[[145 116 140 143 109 133 138 142]
 [130 142 114 120 129 115 116 125]
 [131 143 116 114 133 114 115 127]
 [110 125 131 131 150 131 132 115]
 [131 141 112 117 136 113 118 125]
 [128 145 119 115 133 116 112 125]]
|
[[128 145 119 115 133 116 112 125]
 [131 143 116 114 133 114 115 127]
 [130 142 114 120 129 115 116 125]
 [131 141 112 117 136 113 118 125]
 [110 125 131 131 150 131 132 115]
 [145 116 140 143 109 133 138 142]]

[[104 149 145 148 152 141 145 147 150 156 153]
 [145 104 109 111 101 115 105 106  99 103 108]
 [105 154 149 154 157 138 151 154 157 153 154]
 [145 112 112 109 104 116 115 116 113 112 112]
 [142 110 115 110 107 117 112 113 110 115 108]]
|
[[105 154 149 154 157 138 151 154 157 153 154]
 [104 149 145 148 152 141 145 147 150 156 153]
 [145 112 112 109 104 116 115 116 113 112 112]
 [142 110 115 110 107 117 112 113 110 115 108]
 [145 104 109 111 101 115 105 106  99 103 108]]

[[140 111 116 112 106 114 116 112 108]
 [128 127 128 130 128 128 130 128 129]
 [141 118 114 114 116 122 116 116 114]
 [145 117 117 113 115 121 118 115 114]
 [143 113 118 112 110 112 116 115 111]]
|
[[128 127 128 130 128 128 130 128 129]
 [141 118 114 114 116 122 116 116 114]
 [145 117 117 113 115 121 118 115 114]
 [143 113 118 112 110 112 116 115 111]
 [140 111 116 112 106 114 116 112 108]]

[[138 132 117 141 150 107 121]
 [150 135 133 145 130 131 104]
 [143 104 123 122 127 133 112]
 [122 133 123 146 125 145 145]
 [137 120 140 129 153 143 130]
 [113 117 109 149 136 105 126]]
|
[[150 135 133 145 130 131 104]
 [122 133 123 146 125 145 145]
 [138 132 117 141 150 107 121]
 [137 120 140 129 153 143 130]
 [113 117 109 149 136 105 126]
 [143 104 123 122 127 133 112]]

[[110 111 122 112 119 117 106 123 100 123]
 [142 143 133 140 136 138 144 132 149 132]]
|
[[142 143 133 140 136 138 144 132 149 132]
 [110 111 122 112 119 117 106 123 100 123]]

[[141 122 119 123 138 147 146 138 112 127 129 113]
 [110 128 138 121 130 127 110 129 117 150 133 125]]
|
[[110 128 138 121 130 127 110 129 117 150 133 125]
 [141 122 119 123 138 147 146 138 112 127 129 113]]

[[142 101 147 104 146 142 145 150 141 143 102 142 142 139 103 146]
 [120 149 111 152 116 117 116 114 119 116 149 119 117 119 150 119]
 [118 106 114 110 117 118 118 114 119 118 109 115 118 118 109 118]]
|
[[120 149 111 152 116 117 116 114 119 116 149 119 117 119 150 119]
 [118 106 114 110 117 118 118 114 119 118 109 115 118 118 109 118]
 [142 101 147 104 146 142 145 150 141 143 102 142 142 139 103 146]]

[[131 122 126 138 130 134 150 142 131 118 119]
 [121 120 121 118 140 148 130 130 129 124 119]
 [137 131 140 128 115 115 121 125 152 148 109]
 [133 124 131 137 128 128 131 131 120 121 130]
 [144 109 152 137 128 137 109 123 121 131 105]]
|
[[137 131 140 128 115 115 121 125 152 148 109]
 [133 124 131 137 128 128 131 131 120 121 130]
 [131 122 126 138 130 134 150 142 131 118 119]
 [121 120 121 118 140 148 130 130 129 124 119]
 [144 109 152 137 128 137 109 123 121 131 105]]
---
[[122 122 138]
 [119 124 124]
 [123 124 130]
 [109 104 114]
 [133 133 131]
 [125 124 129]
 [139 127 127]]
|
[[138 122 122]
 [124 119 124]
 [130 123 124]
 [114 109 104]
 [131 133 133]
 [129 125 124]
 [127 139 127]]

[[149 134]
 [143 149]
 [108 120]
 [135 134]
 [130 127]
 [120 107]
 [123 115]
 [152 151]
 [142 116]
 [136 109]
 [153 150]
 [132 138]]
|
[[134 149]
 [149 143]
 [120 108]
 [134 135]
 [127 130]
 [107 120]
 [115 123]
 [151 152]
 [116 142]
 [109 136]
 [150 153]
 [138 132]]

[[124 131]
 [134 114]
 [150 116]
 [115 146]
 [129 118]
 [134 140]]
|
[[131 124]
 [114 134]
 [116 150]
 [146 115]
 [118 129]
 [140 134]]

[[131 128 123 128 114 134 124 122 117 133]
 [117 108 140 121 115 128 149 151 113 113]
 [136 131 112 123 112 135 125 115 110 129]]
|
[[133 131 128 123 128 114 134 124 122 117]
 [113 117 108 140 121 115 128 149 151 113]
 [129 136 131 112 123 112 135 125 115 110]]

[[155 108 127]
 [123 134 143]
 [140 120 128]
 [134 116 133]
 [136 112 135]
 [115 144 144]
 [118 132 140]
 [105 147 112]]
|
[[127 155 108]
 [143 123 134]
 [128 140 120]
 [133 134 116]
 [135 136 112]
 [144 115 144]
 [140 118 132]
 [112 105 147]]

[[124 118 117 118 131 126 151 141 132 130 116]
 [120 119 117 113 113 125 150 135 103 129 121]
 [115 137 143 117 138 116 121 112 142 123 118]
 [144 126 134 144 120 141 124 133 117 135 143]
 [120 132 145 119 124 127 134 122 115 139 124]
 [118 129 131 112 109 116 120 125 109 128 124]
 [115 126 125 115 136 115 127 124 143 128 112]
 [132 124 117 135 133 137 141 133 124 126 129]]
|
[[116 124 118 117 118 131 126 151 141 132 130]
 [121 120 119 117 113 113 125 150 135 103 129]
 [118 115 137 143 117 138 116 121 112 142 123]
 [143 144 126 134 144 120 141 124 133 117 135]
 [124 120 132 145 119 124 127 134 122 115 139]
 [124 118 129 131 112 109 116 120 125 109 128]
 [112 115 126 125 115 136 115 127 124 143 128]
 [129 132 124 117 135 133 137 141 133 124 126]]
---
[[143 131 144 129]
 [147 142 127 149]
 [106 128 126 123]]
|
[[106 128 126 123]
 [147 142 127 149]
 [143 131 144 129]]

[[125 134 140]
 [122 131 135]
 [119 120 111]
 [126 130 146]
 [121 122 107]
 [123 119 103]
 [126 132 143]
 [123 124 131]
 [126 128 121]
 [124 115 111]
 [118 118 116]]
|
[[118 118 116]
 [124 115 111]
 [126 128 121]
 [123 124 131]
 [126 132 143]
 [123 119 103]
 [121 122 107]
 [126 130 146]
 [119 120 111]
 [122 131 135]
 [125 134 140]]

[[125 108 122 129 128 149 138]
 [129 109 116 124 127 154 134]
 [119 117 123 128 118 142 138]
 [128 112 122 123 116 138 138]
 [116 101 118 128 124 138 129]
 [126 112 122 125 117 143 138]]
|
[[126 112 122 125 117 143 138]
 [116 101 118 128 124 138 129]
 [128 112 122 123 116 138 138]
 [119 117 123 128 118 142 138]
 [129 109 116 124 127 154 134]
 [125 108 122 129 128 149 138]]

[[114 131 107]
 [136 123 143]
 [124 123 139]
 [132 132 125]
 [141 127 130]
 [129 122 141]
 [138 136 139]
 [121 133 127]]
|
[[121 133 127]
 [138 136 139]
 [129 122 141]
 [141 127 130]
 [132 132 125]
 [124 123 139]
 [136 123 143]
 [114 131 107]]

[[114 122 152 158 149 119 151 135 130 138 123 129 138]
 [120 124 135 142 137 123 142 134 134 134 129 127 134]]
|
[[120 124 135 142 137 123 142 134 134 134 129 127 134]
 [114 122 152 158 149 119 151 135 130 138 123 129 138]]

[[151 130 157 144]
 [151 155 144 118]
 [151 140 154 112]]
|
[[151 140 154 112]
 [151 155 144 118]
 [151 130 157 144]]

[[127 122 130 139]
 [127 127 125 133]
 [137 102 136 132]
 [139 106 136 127]
 [138 106 136 129]
 [133 115 127 137]
 [135 110 129 137]
 [124 133 124 128]
 [135 140 132 104]
 [137 146 132  99]
 [120 141 114 138]]
|
[[120 141 114 138]
 [137 146 132  99]
 [135 140 132 104]
 [124 133 124 128]
 [135 110 129 137]
 [133 115 127 137]
 [138 106 136 129]
 [139 106 136 127]
 [137 102 136 132]
 [127 127 125 133]
 [127 122 130 139]]
